Below is a small trained network, with its code and all its weights. Each question gives an input and a target symbol and asks what happens when units are switched off, that is, made to give their printed mean instead of their output.

import numpy as np


def w(rows, s, z=0):
    codes = np.array(rows[::2]) - 128.0
    scale = np.full(codes.shape[1], s)
    scale[-1] = z or s
    return codes * scale


def norm(h):
    return h / np.sqrt((h * h).mean(-1, keepdims=True) + 1e-5)


def f(y):
    return y / 2 * (1 + np.tanh(0.7978845608 * (y + 0.044715 * y**3)))


def softmax(a):
    e = np.exp(a - a.max(-1, keepdims=True))
    return e / e.sum(-1, keepdims=True)


def log_softmax(a):
    a = a - a.max(-1, keepdims=True)
    return a - np.log(np.exp(a).sum(-1, keepdims=True))


def net(x, mask):
    ids = ['αβζμξπστφψω'.index(c) for c in x.split()]
    T = len(ids)
    res = E[ids] + P[:T]
    r = norm(res)
    for j in range(2):
        rows = slice(3 * j, 3 * j + 3)
        q, k, v = (r @ M[0][rows].T for M in (Q, K, V))
        z = softmax(np.where(np.tri(T) > 0, q @ k.T / 3**0.5, -1e9)) @ v
        o = O[0][rows]
        res = res + np.where(mask[j], z, o[:, -1]) @ o[:, :-1]
    y = f(norm(res) @ A[0][:, :-1].T + A[0][:, -1])
    res = res + np.where(mask[2:10], y, B[0][:, -1]) @ B[0][:, :-1]
    return log_softmax(norm(res)[-1] @ U[:, :-1].T + U[:, -1])


Q, K, V, O, A, B = {}, {}, {}, {}, {}, {}
E = w([
[191,151,116],'α',
[85,100,176],'β',
[186,145,117],'ζ',
[190,148,126],'μ',
[3,236,76],'ξ',
[184,137,150],'π',
[90,100,171],'σ',
[88,102,171],'τ',
[178,153,113],'φ',
[157,121,94],'ψ',
[93,94,174],'ω',
],0.0043)
P = w([
[121,130,100],'0',
[113,226,157],'1',
[119,203,159],'2',
[137,5,94],'3',
[170,39,106],'4',
[93,249,159],'5',
[102,232,144],'6',
[138,28,112],'7',
[154,13,108],'8',
],0.002)
Q[0] = w([
[175,83,93],'H1',
[251,127,94],'H1',
[15,53,143],'H1',
[100,95,87],'H2',
[113,46,88],'H2',
[140,178,184],'H2',
],0.011)
K[0] = w([
[154,157,153],'H1',
[225,135,163],'H1',
[2,162,135],'H1',
[60,207,139],'H2',
[101,252,133],'H2',
[189,16,119],'H2',
],0.0098)
V[0] = w([
[185,92,159],'H1',
[121,97,224],'H1',
[96,121,217],'H1',
[225,139,200],'H2',
[71,170,154],'H2',
[142,118,2],'H2',
],0.0052)
O[0] = w([
[188,93,103,217],'H1',
[98,38,143,88],'H1',
[87,78,144,53],'H1',
[138,103,226,249],'H2',
[89,204,110,53],'H2',
[97,1,60,201],'H2',
],0.0053,0.0018)
A[0] = w([
[137,119,161,150],'N1',
[128,211,105,166],'N2',
[19,84,148,60],'N3',
[3,76,172,69],'N4',
[86,145,144,90],'N5',
[135,125,139,110],'N6',
[93,183,44,116],'N7',
[24,180,36,2],'N8',
],0.0064,0.0015)
B[0] = w([
[70,105,119,209],'N1',
[178,82,30,155],'N2',
[225,223,66,168],'N3',
[253,196,40,254],'N4',
[141,163,87,36],'N5',
[115,122,130,138],'N6',
[79,4,168,101],'N7',
[26,74,234,65],'N8',
],0.0032,0.0008)
U = w([
[143,123,135,37],'α',
[124,173,113,76],'β',
[138,117,140,34],'ζ',
[173,114,168,100],'μ',
[10,136,129,254],'ξ',
[119,89,254,212],'π',
[145,206,93,135],'σ',
[137,198,101,132],'τ',
[154,125,118,35],'φ',
[124,15,33,228],'ψ',
[132,169,118,59],'ω',
],0.0086,0.0037)

Each question gives the input, a string of symbols that net reads in full, and the target symbol t.
The units are the heads (3 rows each of Q, K, V and O) and the neurons (one row each of A and B). Each row of codes is followed by its name. A weight is (code - 128) times the scale printed after its matrix; where a second scale follows, it is the last column's (O, A, B and U).
mask holds one flag per unit, heads first, then neurons. A switched-off unit (its flag False) gives its mean, the last column of its rows in O or B, instead of its output. The means were averaged over made-up inputs and are rounded, as every weight is.
A unit's drop is (log p(t) with every unit on - log p(t) with that unit switched off) / (log p(t) with every unit on - log p(t) with every unit switched off).
The circuit of an input: a set's keep is (log p(t) with only the set's units on - log p(t) with every unit switched off) / (log p(t) with every unit on - log p(t) with every unit switched off). Starting from all 10 units, units are removed one at a time, each time the one whose removal leaves the highest keep (on an exact tie, the one counted first), for as long as the keep stays at least 0.8.
circuit, biggest first: the units of the circuit, biggest drop first
k most important neurons: the k neurons with the biggest drops, biggest first
heads that matter: for each layer, one digit per head in row order, 1 if its drop is at least 0.15 and else 0, layers parted by /
drop when u is switched off: that unit's drop, to one decimal
input ψ ψ φ, target ψ: circuit, biggest first	(H2)
input ψ π π π π ψ α, target π: circuit, biggest first	(H2; N4)
input τ α π ζ π σ ζ, target π: circuit, biggest first	(H2; N4)
input τ ξ ξ ω, target ξ: circuit, biggest first	(H2; N8)
input ψ ψ β ξ π π, target π: 2 most important neurons	(N4; N3)
input ξ ξ π τ, target ξ: 2 most important neurons	(N8; N7)
input μ ξ ζ ψ ω ψ, target ψ: drop when H2 is switched off	0.4
input ψ σ ω, target ψ: drop when H1 is switched off	0.5
input π μ φ, target π: drop when H2 is switched off	0.9
input ψ ψ β, target ψ: heads that matter	11
input π ψ μ β π ζ μ μ, target π: circuit, biggest first	(H2; N4)
input ψ π π, target ψ: heads that matter	01
input τ β π ψ φ τ, target ψ: heads that matter	11
